Below is a small trained network, with its code and all its weights. Each question gives an input and a class and asks what happens when units are switched off, that is, made to give their printed mean instead of their output.

import numpy as np


def w(rows, s, z=0):
    codes = np.array(rows[::2]) - 128.0
    scale = np.full(codes.shape[1], s)
    scale[-1] = z or s
    return codes * scale


def norm(h):
    return h / np.sqrt((h * h).mean(-1, keepdims=True) + 1e-5)


def f(y):
    return np.maximum(y, 0)


def log_softmax(a):
    a = a - a.max(-1, keepdims=True)
    return a - np.log(np.exp(a).sum(-1, keepdims=True))


def net(x, mask):
    res = np.array(x, float).reshape(1, 5) / 4 @ E
    u = 0
    for l in range(4):
        y = f(norm(res) @ A[l][:, :-1].T + A[l][:, -1])
        res = res + np.where(mask[u : u + 6], y, B[l][:, -1]) @ B[l][:, :-1]
        u += 6
    return log_softmax(norm(res)[-1] @ U[:, :-1].T + U[:, -1])


A, B = {}, {}
E = w([
[123,110,90,113],'x0',
[129,121,136,134],'x1',
[153,137,210,39],'x2',
[153,11,255,205],'x3',
[130,124,134,130],'x4',
],0.006)
A[0] = w([
[171,122,139,41,1],'L0N1',
[97,87,150,203,192],'L0N2',
[151,102,69,123,120],'L0N3',
[40,3,82,53,115],'L0N4',
[176,99,145,166,14],'L0N5',
[153,49,170,51,201],'L0N6',
],0.0051,0.0011)
B[0] = w([
[176,82,147,157,188],'L0N1',
[108,155,181,66,240],'L0N2',
[179,79,94,255,172],'L0N3',
[17,117,187,28,182],'L0N4',
[67,148,162,183,175],'L0N5',
[157,98,117,64,254],'L0N6',
],0.0052,0.0028)
A[1] = w([
[135,192,108,66,216],'L1N1',
[124,128,52,103,194],'L1N2',
[136,91,254,156,182],'L1N3',
[146,100,76,80,110],'L1N4',
[107,137,125,129,5],'L1N5',
[96,93,101,63,10],'L1N6',
],0.0063,0.0012)
B[1] = w([
[95,119,192,144,193],'L1N1',
[65,144,158,213,185],'L1N2',
[9,242,28,120,254],'L1N3',
[126,133,221,61,160],'L1N4',
[252,162,151,117,128],'L1N5',
[38,146,77,119,152],'L1N6',
],0.0043,0.0054)
A[2] = w([
[118,59,176,161,182],'L2N1',
[122,112,110,214,190],'L2N2',
[99,213,117,136,138],'L2N3',
[166,136,95,116,63],'L2N4',
[167,175,8,81,180],'L2N5',
[176,158,184,1,254],'L2N6',
],0.0088,0.00094)
B[2] = w([
[153,254,129,69,178],'L2N1',
[194,58,110,89,192],'L2N2',
[34,118,132,72,208],'L2N3',
[126,179,134,87,131],'L2N4',
[212,119,211,104,188],'L2N5',
[171,62,78,151,253],'L2N6',
],0.0074,0.0064)
A[3] = w([
[128,87,172,204,152],'L3N1',
[163,75,92,122,75],'L3N2',
[89,62,87,63,232],'L3N3',
[204,253,80,153,187],'L3N4',
[101,153,7,208,226],'L3N5',
[73,122,75,57,248],'L3N6',
],0.0074,0.0013)
B[3] = w([
[157,202,223,19,141],'L3N1',
[48,141,37,123,174],'L3N2',
[81,136,189,255,254],'L3N3',
[130,80,237,60,148],'L3N4',
[181,44,191,59,180],'L3N5',
[114,124,135,171,250],'L3N6',
],0.0053,0.0065)
U = w([
[88,117,150,141,155],'0',
[158,193,170,89,169],'1',
[107,111,131,143,143],'2',
[253,67,131,115,134],'3',
[106,129,122,152,133],'4',
[158,198,64,191,3],'5',
],0.011,0.0051)

Each question gives the input, the list of numbers given to net, and the class t.
The units are the neurons (one row each of A and B). Each row of codes is followed by its name. A weight is (code - 128) times the scale printed after its matrix; where a second scale follows, it is the last column's (A, B and U).
mask holds one flag per neuron, layer by layer. A switched-off neuron (its flag False) gives its mean, the last column of its row in B, instead of its output. The means were averaged over made-up inputs and are rounded, as every weight is.
A unit's drop is (log p(t) with every unit on - log p(t) with that unit switched off) / (log p(t) with every unit on - log p(t) with every unit switched off).
The circuit of an input: a set's keep is (log p(t) with only the set's units on - log p(t) with every unit switched off) / (log p(t) with every unit on - log p(t) with every unit switched off). Starting from the 12 units with the biggest drops (on a tie, the unit counted first), units are removed one at a time, each time the one whose removal leaves the highest keep (on an exact tie, the one counted first), for as long as the keep stays at least 0.8.
circuit, biggest first: the units of the circuit, biggest drop first
unit that matters most: the unit with the biggest drop
k most important neurons: the k neurons with the biggest drops, biggest first
k most important neurons of layer l: the k neurons of layer l with the biggest drops, biggest first
input [-2,-5,7,-5,-7], class 3: 3 most important neurons of layer 0	[L0N1; L0N4; L0N5]
input [1,-7,3,8,0], class 1: 2 most important neurons	[L2N1; L3N3]
input [-4,-8,-5,8,-7], class 1: unit that matters most	L3N1
input [-2,7,-8,-3,-1], class 3: circuit, biggest first	[L3N5; L2N5]
input [0,2,8,2,-5], class 3: 2 most important neurons	[L2N6; L2N3]
input [1,0,-8,8,-3], class 1: circuit, biggest first	[L3N1; L2N6; L2N1]
input [3,2,-8,-5,6], class 3: 3 most important neurons	[L3N5; L2N5; L1N3]
input [-5,3,-8,0,-4], class 3: 2 most important neurons	[L3N5; L1N3]
input [4,1,-5,6,-1], class 1: circuit, biggest first	[L3N1; L2N1]
input [-3,6,-2,6,1], class 1: 2 most important neurons	[L3N3; L2N3]
input [7,-3,8,-1,-3], class 3: 2 most important neurons of layer 2	[L2N6; L2N3]
input [-6,-4,8,3,6], class 3: 4 most important neurons	[L2N6; L2N3; L0N6; L1N2]
input [-4,-7,-8,1,8], class 3: 2 most important neurons	[L1N3; L3N5]
input [-2,-5,1,5,1], class 1: 2 most important neurons of layer 1	[L1N6; L1N2]
input [3,5,8,1,-8], class 3: circuit, biggest first	[L2N6]
input [7,-3,5,8,-6], class 1: 3 most important neurons	[L2N1; L2N3; L2N2]
input [3,-1,-6,1,-3], class 3: 4 most important neurons	[L1N3; L2N3; L3N5; L0N3]
input [6,-3,-3,8,-5], class 1: 3 most important neurons of layer 3	[L3N3; L3N2; L3N6]
input [4,8,2,8,2], class 1: 2 most important neurons	[L2N1; L3N3]
input [2,3,4,6,6], class 1: 2 most important neurons	[L2N1; L2N3]
input [-6,-3,4,-5,6], class 0: unit that matters most	L1N1
input [4,-4,2,8,-5], class 1: 2 most important neurons of layer 2	[L2N1; L2N3]
